Here is a tiny trained network, its code and every weight. The questions are about switching its units off for an input and a class, where a switched-off unit gives its printed mean instead of its output.

import numpy as np


def w(rows, s, z=0):
    codes = np.array(rows[::2]) - 128.0
    scale = np.full(codes.shape[1], s)
    scale[-1] = z or s
    return codes * scale


def f(y):
    return y / 2 * (1 + np.tanh(0.7978845608 * (y + 0.044715 * y**3)))


def log_softmax(a):
    a = a - a.max(-1, keepdims=True)
    return a - np.log(np.exp(a).sum(-1, keepdims=True))


def net(x, mask):
    res = np.array(x, float).reshape(1, 8) / 4 @ E
    y = f(res @ A[0][:, :-1].T + A[0][:, -1])
    res = res + np.where(mask, y, B[0][:, -1]) @ B[0][:, :-1]
    return log_softmax(res[-1] @ U[:, :-1].T + U[:, -1])


A, B = {}, {}
E = w([
[128,131,126,126,130,126,126,126,127,129,131,127],'x0',
[128,128,127,128,129,130,126,129,127,131,125,130],'x1',
[142,126,219,207,76,43,15,21,170,125,82,133],'x2',
[125,125,125,128,127,123,127,131,131,131,127,126],'x3',
[25,184,175,188,220,104,162,88,82,35,151,52],'x4',
[44,33,193,66,198,208,87,87,216,172,253,205],'x5',
[128,129,124,129,131,127,126,128,129,127,127,128],'x6',
[129,126,128,134,129,130,128,130,129,130,132,125],'x7',
],0.013)
A[0] = w([
[70,89,96,65,201,207,174,161,154,138,220,153,150],'N1',
[5,184,171,190,234,101,165,86,83,40,157,56,131],'N2',
[150,162,63,122,136,132,183,183,68,117,107,106,204],'N3',
[186,169,136,185,67,46,89,94,109,99,28,90,159],'N4',
[152,159,56,125,124,133,193,183,66,117,99,108,254],'N5',
[90,80,203,141,155,133,51,61,188,147,184,176,56],'N6',
],0.011,0.0087)
B[0] = w([
[131,64,154,147,191,182,163,220,83,153,203,194,230],'N1',
[5,180,214,181,215,90,179,127,66,46,123,54,253],'N2',
[124,165,92,81,113,139,170,104,171,86,83,70,195],'N3',
[156,121,150,208,146,115,83,139,56,196,76,202,233],'N4',
[138,166,74,56,87,135,175,102,190,110,59,55,205],'N5',
[107,126,150,91,82,70,51,70,216,83,212,87,210],'N6',
],0.011,0.034)
U = w([
[224,135,27,39,61,169,154,137,230,156,77,92,254],'0',
[94,194,103,89,140,123,196,117,133,55,72,22,45],'1',
[229,105,94,183,72,114,78,109,88,229,71,234,222],'2',
[115,165,179,232,163,85,115,108,19,137,60,144,11],'3',
[187,39,99,80,167,194,136,191,144,216,198,246,198],'4',
[80,80,179,147,210,160,172,202,52,99,209,167,30],'5',
[179,78,124,65,30,81,40,66,250,134,185,169,188],'6',
[67,141,184,138,123,62,81,60,182,63,202,64,24],'7',
],0.011,0.012)

Each question gives the input, the list of numbers given to net, and the class t.
The units are the neurons (one row each of A and B). Each row of codes is followed by its name. A weight is (code - 128) times the scale printed after its matrix; where a second scale follows, it is the last column's (A, B and U).
mask holds one flag per neuron, in row order. A switched-off neuron (its flag False) gives its mean, the last column of its row in B, instead of its output. The means were averaged over made-up inputs and are rounded, as every weight is.
A unit's drop is (log p(t) with every unit on - log p(t) with that unit switched off) / (log p(t) with every unit on - log p(t) with every unit switched off).
unit that matters most: the unit with the biggest drop
k most important neurons: the k neurons with the biggest drops, biggest first
drop when u is switched off: that unit's drop, to one decimal
input [8,-6,7,-7,-8,-8,3,6], class 2: unit that matters most : N2
input [4,-6,1,6,-7,4,4,5], class 6: 3 most important neurons : N2; N6; N4
input [-8,-6,0,-5,-7,-3,-6,-2], class 0: 2 most important neurons : N2; N1
input [-5,-2,8,5,-8,2,-8,-8], class 6: 2 most important neurons : N6; N2
input [8,-1,1,-1,-2,8,2,-4], class 6: 2 most important neurons : N6; N2
input [-1,5,3,-4,-3,-6,-6,2], class 2: 2 most important neurons : N2; N4
input [4,1,0,-6,-3,-4,8,-7], class 0: 2 most important neurons : N2; N5
input [-4,-5,-5,1,-4,1,-2,7], class 4: 2 most important neurons : N2; N1
input [7,6,-7,-1,-7,1,-7,6], class 4: 2 most important neurons : N1; N2
input [-5,-3,3,-4,-8,5,2,-1], class 6: drop when N2 is switched off : 1.1
input [-2,-6,2,1,1,0,4,1], class 3: drop when N5 is switched off : 0.5
input [-8,2,4,4,-3,4,2,1], class 6: drop when N2 is switched off : 1.1
input [-4,-5,-3,-8,-7,-6,-5,5], class 0: drop when N2 is switched off : 0.8
input [-7,-6,6,6,0,-6,-4,3], class 2: most important neuron : N2
